Moves between points:
PM zo HJ
PM po TJ
PM te RH
TL zo MR
TL po GB
TL te SD
ZD zo LP
ZD po SB
ZD te HB
JM zo TL
JM po NH
JM te NC
RC zo ZN
RC po QT
RC te BQ
PH zo RC
PH po SD
PH te LL
PZ zo RT
PZ po PJ
PZ te TN
RG zo MP
RG po TQ
RG te JP
MJ zo NC
MJ po JM
MJ te CP
DP zo JC
DP po RR
DP te QH
TN zo ZH
TN po RT
TN te LD
TH zo HT
TH po RL
TH te CH
JR zo ZD
JR po DS
JR te BF
MR zo PN
MR po JP
MR te QT
FL zo RZ
FL po RH
FL te PJ
CG zo TH
CG po JB
CG te MS
RT zo JH
RT po QR
RT te ZH
HB zo HP
HB po LP
HB te RQ
CZ zo JL
CZ po RM
CZ te NH
DS zo SB
DS po PB
DS te ZD
RQ zo ZM
RQ po HP
RQ te BS
HL zo LL
HL po PH
HL te ZF
NC zo SD
NC po TL
NC te PH
ZH zo JN
ZH po JH
ZH te QQ
PR zo JF
PR po BF
PR te CF
HD zo JT
HD po CH
HD te NG
TZ zo LZ
TZ po SJ
TZ te TJ
TJ zo TR
TJ po LZ
TJ te HJ
SJ zo CF
SJ po PR
SJ te LZ
TQ zo TZ
TQ po NG
TQ te MP
RH zo MJ
RH po HJ
RH te RZ
LP zo MS
LP po CG
LP te HP
PN zo RH
PN po PM
PN te FL
JN zo DP
JN po ZF
JN te PB
LZ zo CZ
LZ po CF
LZ te TR
CH zo QL
CH po HT
CH te JT
QQ zo PB
QQ po JN
QQ te DS
QR zo HL
QR po CP
QR te JH
ZM zo NG
ZM po HD
ZM te TQ
JH zo ZF
JH po HL
JH te JN
JF zo RQ
JF po HB
JF te RM
NG zo SJ
NG po JT
NG te TZ
NH zo GB
NH po JL
NH te TL
SB zo CG
SB po QH
SB te LP
HT zo JR
HT po SF
HT te QL
LD zo QQ
LD po ZH
LD te SF
GB zo JP
GB po RG
GB te MR
SD zo QT
SD po MR
SD te RC
TR zo NH
TR po CZ
TR te JM
JC zo BZ
JC po TP
JC te JB
BS zo TQ
BS po ZM
BS te RG
CF zo RM
CF po JF
CF te CZ
QL zo BF
QL po JR
QL te PR
SF zo DS
SF po QQ
SF te JR
BF zo HB
BF po ZD
BF te JF
JB zo RL
JB po BZ
JB te TH
HJ zo JM
HJ po TR
HJ te MJ
QT zo FL
QT po PN
QT te ZN
TP zo TN
TP po PZ
TP te BZ
BZ zo LD
BZ po TN
BZ te RL
BQ zo PZ
BQ po ZN
BQ te TP
JT zo PR
JT po QL
JT te SJ
LL zo BQ
LL po RC
LL te RR
PB zo QH
PB po DP
PB te SB
JP zo PM
JP po MP
JP te PN
JL zo RG
JL po BS
JL te GB
RL zo SF
RL po LD
RL te HT
CP zo PH
CP po NC
CP te HL
RM zo BS
RM po RQ
RM te JL
ZN zo PJ
ZN po FL
ZN te PZ
HP zo HD
HP po MS
HP te ZM
RZ zo CP
RZ po MJ
RZ te QR
MS zo CH
MS po TH
MS te HD
PJ zo QR
PJ po RZ
PJ te RT
ZF zo RR
ZF po LL
ZF te DP
RR zo TP
RR po BQ
RR te JC
QH zo JB
QH po JC
QH te CG
MP zo TJ
MP po TZ
MP te PM

In the rows, 47 stands for zero.

The rows follow the links: the fewer symbols apart two points are, the more alike their rows tend to be.

Each row is also shifted at random along 5 hidden directions that mean nothing.

Some points, each with a row of numbers:
ZN -> 50 36 49 47 44 46 47 28 49 33 44 49 34 55 35 31 40 36 45 53 47 45 44 41 48 34 46 46 26 51 50 42 42 38 48 47 51 39 36 42 39 49 51 44 55 43 56
HL -> 75 44 49 50 43 45 47 40 54 40 46 51 44 52 36 37 45 49 40 56 45 49 47 41 40 34 50 46 32 50 52 43 47 42 45 49 45 43 41 47 40 43 51 51 48 45 56
QH -> 67 53 47 50 47 51 43 46 44 55 50 47 44 39 39 44 52 54 38 45 46 53 44 50 35 56 40 48 50 60 48 32 49 52 45 49 46 37 44 55 47 42 34 50 51 43 42
LL -> 25 49 46 52 43 46 48 39 62 45 47 52 48 52 30 35 43 51 35 60 39 47 46 45 32 33 55 43 20 49 53 40 47 46 42 58 44 42 36 47 33 42 56 54 50 48 65
PB -> 78 50 37 52 39 57 47 33 46 54 60 48 54 47 39 48 50 43 33 45 37 36 50 54 40 50 38 48 27 60 46 43 42 44 43 40 63 42 32 53 36 37 49 55 50 43 69
PM -> 35 35 51 34 60 51 49 50 48 42 39 41 36 56 53 45 40 30 54 43 58 44 47 41 67 35 50 46 43 40 51 54 45 45 45 57 59 52 37 38 48 58 53 45 53 32 43
TQ -> 23 47 44 58 47 41 65 59 49 48 36 38 52 41 55 48 56 48 42 44 45 41 49 44 46 50 59 44 51 44 40 50 54 48 52 50 44 56 54 43 49 38 54 56 40 54 47
BZ -> 52 42 46 46 37 54 45 33 50 41 60 50 45 44 37 30 47 46 35 50 35 45 50 46 29 43 34 47 31 55 46 38 41 44 53 44 52 37 29 49 36 41 43 53 52 41 56
PN -> 58 37 57 51 40 49 47 42 48 42 47 49 50 47 45 42 44 41 44 43 61 47 43 28 47 39 49 46 47 59 63 52 56 31 41 30 53 56 57 52 50 30 50 47 41 31 46
ZH -> 45 46 47 42 37 40 38 47 51 43 60 59 52 43 46 46 49 59 49 56 32 50 53 51 38 46 41 49 42 34 46 49 41 47 49 38 37 38 42 48 38 50 52 47 41 57 59
ZF -> 54 57 50 44 42 36 35 56 60 53 55 59 56 45 41 50 45 69 50 60 35 57 47 55 32 46 51 47 49 33 52 46 51 53 42 51 27 43 52 49 40 50 51 43 43 63 53
RM -> 36 41 44 50 52 49 61 50 39 44 38 35 43 45 57 47 52 34 45 38 52 38 49 44 59 51 50 47 49 50 39 50 46 47 52 49 57 52 44 42 53 45 48 53 48 42 44
HT -> 61 50 39 49 48 57 46 35 33 41 52 49 44 52 48 49 52 40 49 48 46 43 54 49 56 52 35 51 47 56 34 46 30 47 56 42 56 40 42 49 52 54 43 48 47 47 47
RH -> 115 46 48 32 54 45 47 59 67 65 49 40 55 46 52 52 32 43 51 41 42 39 40 62 45 44 57 41 40 30 55 57 64 54 36 67 54 59 38 39 36 50 59 42 58 47 58
QR -> 67 40 50 43 58 42 44 50 42 41 34 49 30 50 43 44 51 45 48 48 58 58 46 39 62 39 53 50 42 45 56 39 45 48 37 53 47 37 38 44 48 54 49 51 46 35 43
MP -> 8 52 49 50 59 42 48 57 43 51 32 43 45 51 53 62 47 45 57 44 62 50 42 47 66 47 60 49 58 44 49 53 51 49 39 53 45 55 61 46 57 53 50 42 45 50 40
CF -> 56 37 49 52 39 53 60 37 42 37 47 38 45 44 51 32 45 35 43 41 48 38 49 38 40 49 40 43 53 60 39 49 48 40 66 37 54 55 52 46 54 38 39 47 51 42 35
RZ -> 77 45 50 43 40 28 44 51 52 43 48 54 52 45 52 53 43 54 59 51 39 47 43 57 49 47 56 48 46 26 49 57 54 43 43 40 34 48 54 39 40 49 60 37 44 67 62
JR -> 48 51 42 46 54 52 47 52 36 45 46 46 40 48 52 48 57 47 49 47 44 50 55 49 53 53 41 50 54 46 33 42 34 54 56 52 46 39 41 46 54 59 41 52 45 49 38
JF -> 44 45 53 42 50 59 44 42 38 49 51 41 40 45 49 40 38 41 51 39 57 49 42 45 40 55 33 46 70 63 45 43 52 48 59 47 50 52 58 52 62 50 23 34 59 38 18
PZ -> 47 55 45 43 61 45 36 56 49 56 40 53 42 52 42 61 52 51 49 50 55 57 45 51 65 43 56 50 38 40 58 43 44 53 23 58 50 38 36 49 42 56 55 52 44 41 59
HD -> 26 57 48 54 39 51 49 54 54 56 55 46 62 40 47 47 47 59 42 47 41 47 48 48 26 56 45 44 62 52 43 48 54 51 56 46 38 56 61 54 51 38 39 46 45 55 36
JH -> 94 51 55 45 47 50 30 42 47 48 54 59 45 50 35 46 40 55 49 52 56 61 41 41 41 44 41 49 54 55 60 40 49 45 41 43 41 42 55 56 50 49 36 39 49 39 37
TJ -> 65 46 55 49 51 51 45 41 41 42 42 47 45 56 50 50 37 38 58 44 64 49 41 39 57 44 49 47 62 57 51 55 50 40 50 41 49 58 67 49 60 50 41 34 49 43 31
GB -> 42 42 51 54 30 40 56 43 58 33 53 52 62 51 51 41 40 50 53 56 38 39 51 39 36 37 52 42 47 37 43 66 50 35 62 32 35 62 64 42 45 39 59 42 39 62 54
JM -> 14 37 51 51 43 34 55 62 50 38 40 51 53 44 58 53 59 52 49 47 51 49 53 32 59 40 59 49 50 32 53 61 51 39 43 32 40 54 55 42 48 38 66 57 27 46 54

From each start, follow one symbol. Which point do you reach?
Answers are names.
---
65 45 53 38 48 52 28 36 43 43 56 58 39 51 39 44 39 48 51 50 52 57 44 46 47 44 34 51 49 53 57 41 42 45 43 42 46 38 45 52 48 56 37 37 51 39 40
zo -> TN
---
21 38 42 49 45 56 55 34 31 40 49 41 44 51 56 50 50 26 50 37 52 33 51 45 65 51 39 49 46 58 39 55 37 38 53 33 68 51 43 46 52 46 48 48 48 39 50
po -> JT
---
55 43 55 42 50 40 38 46 46 49 43 50 43 48 45 52 40 45 56 44 61 53 35 47 55 46 53 48 51 48 62 48 57 42 33 44 46 48 55 49 50 47 47 37 50 43 44
te -> RC
---
41 35 53 43 49 40 38 37 31 32 39 53 30 52 45 47 46 38 58 46 64 55 41 38 68 43 48 52 48 51 58 45 44 35 39 34 48 38 51 45 52 52 46 39 47 39 43
te -> HL
---
4 38 55 50 45 29 44 46 39 30 36 56 34 46 47 45 55 54 55 53 55 59 45 36 58 43 55 51 48 40 53 44 46 39 42 34 31 36 55 43 49 48 52 44 38 50 47
te -> LL
---
68 42 47 32 56 45 36 57 39 48 51 51 35 42 53 51 55 49 50 44 45 55 50 51 59 51 39 53 50 34 49 42 39 54 41 50 48 32 30 44 45 61 45 49 47 40 45
po -> RR
---
27 57 43 50 45 50 49 56 47 59 55 45 61 43 54 61 50 53 49 44 43 42 49 56 45 59 46 48 58 45 42 55 50 52 48 45 48 56 54 50 50 44 47 48 42 55 49
zo -> PR
---
32 46 39 31 57 43 37 55 42 50 51 52 42 48 54 63 56 46 53 48 40 48 54 61 71 49 44 54 35 25 46 49 35 54 32 51 55 33 20 42 37 64 60 52 43 47 69
zo -> DP
---
26 48 45 48 40 36 57 63 47 47 47 44 58 36 64 55 56 56 54 44 37 42 52 54 44 60 49 48 64 31 34 59 50 50 58 40 36 55 58 41 51 45 52 46 38 67 46
zo -> NG
---
57 58 47 49 44 56 50 54 58 62 56 42 60 42 45 43 41 55 41 45 39 45 48 53 23 54 42 43 58 52 44 46 55 56 58 57 43 57 54 52 49 42 36 46 52 51 34
te -> ZM
---
48 51 38 47 50 43 46 61 42 55 48 48 49 37 52 62 67 56 41 44 40 48 54 54 57 57 48 53 42 38 47 43 42 54 34 44 50 35 32 48 41 45 56 62 35 48 64
zo -> PB
---
51 47 53 42 47 32 41 52 51 49 44 51 48 45 48 53 41 53 57 48 48 50 38 54 50 47 57 47 48 34 57 51 58 45 36 46 38 47 55 43 44 48 54 36 49 57 54
po -> PN
---
59 55 46 57 46 45 53 50 51 52 43 43 61 52 53 59 42 46 54 47 50 39 44 51 53 49 59 44 51 46 45 61 53 44 46 46 48 63 63 47 50 43 57 44 44 59 54
te -> JP
---
38 35 55 40 52 44 52 55 55 40 40 44 43 47 52 39 43 43 49 47 52 50 47 36 48 37 52 44 51 37 52 52 53 44 51 52 43 54 48 39 49 48 51 48 46 40 39
te -> MJ
---
48 45 41 56 28 49 51 37 52 43 63 53 60 41 40 38 56 54 32 53 28 38 55 46 27 47 38 47 29 51 44 45 43 41 52 31 47 40 36 50 33 31 55 58 39 52 71
te -> SF
---
29 47 53 36 58 40 44 58 61 60 38 43 44 47 45 48 37 47 49 44 51 52 36 55 47 44 60 43 43 36 62 44 64 54 32 69 46 50 42 42 41 51 52 42 58 43 48
po -> JM
---
54 40 63 42 47 41 53 60 71 49 43 42 45 39 42 21 34 56 40 49 45 56 39 39 17 37 55 37 54 40 58 42 69 51 56 66 28 55 53 42 46 40 39 42 57 44 26
te -> QT
---
41 44 52 46 51 51 47 38 44 41 44 45 44 58 48 46 34 34 57 46 60 45 43 41 57 39 49 46 52 54 49 55 47 40 51 45 52 57 57 45 55 52 45 36 54 43 37
te -> JM
